Below is a small trained network, with its code and all its weights. Each question gives an input and a target symbol and asks what happens when units are switched off, that is, made to give their printed mean instead of their output.

import numpy as np


def w(rows, s, z=0):
    codes = np.array(rows[::2]) - 128.0
    scale = np.full(codes.shape[1], s)
    scale[-1] = z or s
    return codes * scale


def f(y):
    return y / 2 * (1 + np.tanh(0.7978845608 * (y + 0.044715 * y**3)))


def softmax(a):
    e = np.exp(a - a.max(-1, keepdims=True))
    return e / e.sum(-1, keepdims=True)


def log_softmax(a):
    a = a - a.max(-1, keepdims=True)
    return a - np.log(np.exp(a).sum(-1, keepdims=True))


def net(x, mask):
    ids = ['βγζμξπσ'.index(c) for c in x.split()]
    T = len(ids)
    res = E[ids] + P[:T]
    u = 0
    for l in range(2):
        q, k, v = (res @ M[l].T for M in (Q, K, V))
        z = softmax(np.where(np.tri(T) > 0, q @ k.T / 4**0.5, -1e9)) @ v
        res = res + np.where(mask[u], z, O[l][:, -1]) @ O[l][:, :-1]
        u += 1
        y = f(res @ A[l][:, :-1].T + A[l][:, -1])
        res = res + np.where(mask[u : u + 4], y, B[l][:, -1]) @ B[l][:, :-1]
        u += 4
    return log_softmax(res[-1] @ U[:, :-1].T + U[:, -1])


Q, K, V, O, A, B = {}, {}, {}, {}, {}, {}
E = w([
[136,124,39,134],'β',
[163,129,40,76],'γ',
[160,119,171,68],'ζ',
[89,112,247,96],'μ',
[230,108,25,119],'ξ',
[167,130,217,197],'π',
[129,101,110,182],'σ',
],0.014)
P = w([
[92,126,170,98],'0',
[189,98,162,39],'1',
[104,182,188,102],'2',
[32,64,32,115],'3',
[225,63,180,89],'4',
[111,206,187,97],'5',
[78,105,6,113],'6',
],0.015)
Q[0] = w([
[163,70,51,98],'L0H0',
[125,110,187,126],'L0H0',
[174,255,195,75],'L0H0',
[203,136,179,157],'L0H0',
],0.009)
K[0] = w([
[153,63,119,191],'L0H0',
[174,177,146,127],'L0H0',
[70,253,118,167],'L0H0',
[96,94,108,194],'L0H0',
],0.011)
V[0] = w([
[189,235,71,210],'L0H0',
[1,167,89,126],'L0H0',
[87,90,126,206],'L0H0',
[83,191,100,231],'L0H0',
],0.008)
O[0] = w([
[98,89,92,108,44],'L0H0',
[154,254,151,119,20],'L0H0',
[84,101,39,203,63],'L0H0',
[178,69,118,244,1],'L0H0',
],0.008,0.0054)
A[0] = w([
[147,53,98,21,111],'L0N0',
[6,224,96,122,189],'L0N1',
[213,115,171,133,194],'L0N2',
[28,185,158,206,254],'L0N3',
],0.011,0.0054)
B[0] = w([
[54,73,185,170,247],'L0N0',
[106,193,31,164,174],'L0N1',
[254,95,211,124,194],'L0N2',
[68,136,2,231,162],'L0N3',
],0.0071,0.013)
Q[1] = w([
[113,254,146,118],'L1H0',
[136,176,129,64],'L1H0',
[98,179,140,93],'L1H0',
[165,170,145,115],'L1H0',
],0.0098)
K[1] = w([
[49,254,155,116],'L1H0',
[96,186,133,26],'L1H0',
[169,96,93,52],'L1H0',
[135,171,79,104],'L1H0',
],0.01)
V[1] = w([
[124,147,50,84],'L1H0',
[157,16,237,147],'L1H0',
[97,87,75,102],'L1H0',
[137,2,128,124],'L1H0',
],0.0078)
O[1] = w([
[2,40,126,81,70],'L1H0',
[140,163,180,145,252],'L1H0',
[118,158,14,67,95],'L1H0',
[204,113,71,91,175],'L1H0',
],0.0075,0.016)
A[1] = w([
[181,74,177,53,178],'L1N0',
[96,62,194,94,1],'L1N1',
[162,67,174,226,119],'L1N2',
[254,102,90,121,146],'L1N3',
],0.01,0.0021)
B[1] = w([
[158,218,21,120,233],'L1N0',
[203,87,2,165,159],'L1N1',
[95,28,162,129,251],'L1N2',
[54,184,92,90,234],'L1N3',
],0.0069,0.016)
U = w([
[135,120,75,168,139],'β',
[120,83,175,31,247],'γ',
[193,147,162,100,93],'ζ',
[133,186,147,160,2],'μ',
[214,86,83,115,190],'ξ',
[181,79,147,194,159],'π',
[174,146,53,254,15],'σ',
],0.0086,0.0033)

Each question gives the input, a string of symbols that net reads in full, and the target symbol t.
The units are the heads (4 rows each of Q, K, V and O) and the neurons (one row each of A and B). Each row of codes is followed by its name. A weight is (code - 128) times the scale printed after its matrix; where a second scale follows, it is the last column's (O, A, B and U).
mask holds one flag per unit, layer by layer, with each layer's heads first. A switched-off unit (its flag False) gives its mean, the last column of its rows in O or B, instead of its output. The means were averaged over made-up inputs and are rounded, as every weight is.
A unit's drop is (log p(t) with every unit on - log p(t) with that unit switched off) / (log p(t) with every unit on - log p(t) with every unit switched off).
The circuit of an input: a set's keep is (log p(t) with only the set's units on - log p(t) with every unit switched off) / (log p(t) with every unit on - log p(t) with every unit switched off). Starting from all 10 units, units are removed one at a time, each time the one whose removal leaves the highest keep (on an exact tie, the one counted first), for as long as the keep stays at least 0.8.
circuit, biggest first: the units of the circuit, biggest drop first
most important unit: the unit with the biggest drop
k most important neurons of layer l: the k neurons of layer l with the biggest drops, biggest first
drop when u is switched off: that unit's drop, to one decimal
input γ ξ ζ π π γ ζ, target π: most important unit -> L0N0
input π β π σ ξ σ, target σ: circuit, biggest first -> (L0N3; L0H0)
input γ ξ γ π, target ξ: circuit, biggest first -> (L0H0; L1N1)
input π π π ξ, target π: circuit, biggest first -> (L0N0; L0N2; L1N0; L1H0)
input σ γ π β, target γ: 2 most important neurons of layer 0 -> (L0N3; L0N1)
input π π π β, target π: 2 most important neurons of layer 1 -> (L1N0; L1N3)
input σ π β ξ, target π: 2 most important neurons of layer 0 -> (L0N2; L0N0)
input β γ γ ζ π, target ξ: 3 most important neurons of layer 0 -> (L0N0; L0N3; L0N2)
input γ σ π π π, target ζ: 3 most important neurons of layer 1 -> (L1N3; L1N0; L1N1)
input γ γ ξ σ, target γ: 2 most important neurons of layer 1 -> (L1N0; L1N1)
input σ ζ σ μ ξ π π, target ζ: 2 most important neurons of layer 1 -> (L1N1; L1N2)
input β γ ξ π π π γ, target π: 2 most important neurons of layer 0 -> (L0N0; L0N2)
input β π γ ξ μ, target ξ: 2 most important neurons of layer 1 -> (L1N1; L1N0)
input γ ξ ζ π μ, target ξ: 3 most important neurons of layer 1 -> (L1N0; L1N1; L1N2)
input γ π π ζ, target π: most important unit -> L0N2
input μ π π π γ π, target π: 2 most important neurons of layer 1 -> (L1N0; L1N2)
input β π β, target β: 3 most important neurons of layer 0 -> (L0N2; L0N1; L0N0)
input ζ π γ γ σ μ, target μ: drop when L1N2 is switched off -> 0.4
input π π π π π π γ, target π: drop when L1H0 is switched off -> 0.4
input ξ π σ, target σ: drop when L0N2 is switched off -> 0.3
